Below is a small trained network, with its code and all its weights. Each question gives an input and a target symbol and asks what happens when units are switched off, that is, made to give their printed mean instead of their output.

import numpy as np


def w(rows, s, z=0):
    codes = np.array(rows[::2]) - 128.0
    scale = np.full(codes.shape[1], s)
    scale[-1] = z or s
    return codes * scale


def f(y):
    return np.maximum(y, 0)


def softmax(a):
    e = np.exp(a - a.max(-1, keepdims=True))
    return e / e.sum(-1, keepdims=True)


def log_softmax(a):
    a = a - a.max(-1, keepdims=True)
    return a - np.log(np.exp(a).sum(-1, keepdims=True))


def net(x, mask):
    ids = ['αγημξφψω'.index(c) for c in x.split()]
    T = len(ids)
    res = E[ids] + P[:T]
    r = res
    for j in range(2):
        rows = slice(4 * j, 4 * j + 4)
        q, k, v = (r @ M[0][rows].T for M in (Q, K, V))
        z = softmax(np.where(np.tri(T) > 0, q @ k.T / 4**0.5, -1e9)) @ v
        o = O[0][rows]
        res = res + np.where(mask[j], z, o[:, -1]) @ o[:, :-1]
    y = f(res @ A[0][:, :-1].T + A[0][:, -1])
    res = res + np.where(mask[2:10], y, B[0][:, -1]) @ B[0][:, :-1]
    return log_softmax(res[-1] @ U[:, :-1].T + U[:, -1])


Q, K, V, O, A, B = {}, {}, {}, {}, {}, {}
E = w([
[119,116,172],'α',
[21,65,69],'γ',
[151,82,108],'η',
[1,161,67],'μ',
[129,122,130],'ξ',
[128,168,77],'φ',
[122,105,165],'ψ',
[156,50,197],'ω',
],0.012)
P = w([
[194,181,100],'0',
[66,101,250],'1',
[111,38,24],'2',
[53,97,246],'3',
[102,18,20],'4',
[34,91,245],'5',
[84,1,16],'6',
[23,97,245],'7',
],0.0082)
Q[0] = w([
[251,119,42],'h0',
[166,205,203],'h0',
[194,83,23],'h0',
[147,77,34],'h0',
[69,74,161],'h1',
[225,153,143],'h1',
[174,141,100],'h1',
[14,141,142],'h1',
],0.013)
K[0] = w([
[50,49,140],'h0',
[196,114,190],'h0',
[5,66,104],'h0',
[37,119,119],'h0',
[147,152,171],'h1',
[75,92,100],'h1',
[98,123,96],'h1',
[188,133,138],'h1',
],0.016)
V[0] = w([
[186,51,181],'h0',
[219,71,103],'h0',
[8,84,159],'h0',
[190,55,174],'h0',
[96,124,126],'h1',
[53,84,103],'h1',
[100,157,103],'h1',
[98,94,95],'h1',
],0.011)
O[0] = w([
[195,36,79,4],'h0',
[111,50,1,121],'h0',
[241,220,192,113],'h0',
[179,40,81,14],'h0',
[105,124,124,132],'h1',
[26,151,119,139],'h1',
[106,100,113,139],'h1',
[71,149,135,136],'h1',
],0.0091,0.0042)
A[0] = w([
[240,138,115,155],'n0',
[120,64,34,157],'n1',
[129,165,52,33],'n2',
[196,156,119,240],'n3',
[132,157,72,67],'n4',
[112,161,112,253],'n5',
[240,73,88,36],'n6',
[150,186,8,110],'n7',
],0.012,0.0052)
B[0] = w([
[49,60,132,154],'n0',
[253,169,125,254],'n1',
[111,189,156,146],'n2',
[64,51,83,170],'n3',
[111,173,144,142],'n4',
[96,84,140,233],'n5',
[141,130,229,161],'n6',
[74,218,91,176],'n7',
],0.011,0.0096)
U = w([
[22,34,81,156],'α',
[209,183,183,4],'γ',
[172,64,2,160],'η',
[147,74,174,79],'μ',
[121,203,82,122],'ξ',
[142,77,126,167],'φ',
[126,58,96,189],'ψ',
[122,181,247,68],'ω',
],0.0081,0.0048)

Each question gives the input, a string of symbols that net reads in full, and the target symbol t.
The units are the heads (4 rows each of Q, K, V and O) and the neurons (one row each of A and B). Each row of codes is followed by its name. A weight is (code - 128) times the scale printed after its matrix; where a second scale follows, it is the last column's (O, A, B and U).
mask holds one flag per unit, heads first, then neurons. A switched-off unit (its flag False) gives its mean, the last column of its rows in O or B, instead of its output. The means were averaged over made-up inputs and are rounded, as every weight is.
A unit's drop is (log p(t) with every unit on - log p(t) with that unit switched off) / (log p(t) with every unit on - log p(t) with every unit switched off).
The circuit of an input: a set's keep is (log p(t) with only the set's units on - log p(t) with every unit switched off) / (log p(t) with every unit on - log p(t) with every unit switched off). Starting from all 10 units, units are removed one at a time, each time the one whose removal leaves the highest keep (on an exact tie, the one counted first), for as long as the keep stays at least 0.8.
circuit, biggest first: the units of the circuit, biggest drop first
top k neurons: the k neurons with the biggest drops, biggest first
which heads matter: for each layer, one digit per head in row order, 1 if its drop is at least 0.15 and else 0, layers parted by /
drop when u is switched off: that unit's drop, to one decimal
input φ φ φ ψ, target α: which heads matter : 10
input μ φ α, target ω: circuit, biggest first : [h0]
input ω ξ ξ ψ, target γ: which heads matter : 10
input φ η ω, target μ: top 3 neurons : [n6 n0 n3]
input φ η η, target γ: circuit, biggest first : [n6 n1 h0]
input η φ φ γ, target η: circuit, biggest first : [h0 n1]
input η ψ α ψ, target η: circuit, biggest first : [h0 n1]
input φ ψ ω, target μ: circuit, biggest first : [n6 h0 n0]
input φ η η φ φ, target ξ: top 2 neurons : [n7 n2]
input α φ ξ μ ψ, target ω: drop when n0 is switched off : 0.0
input ω φ η μ α η ω, target ω: drop when h0 is switched off : 1.0
input μ ψ φ φ φ φ ω, target ω: drop when n3 is switched off : 0.1
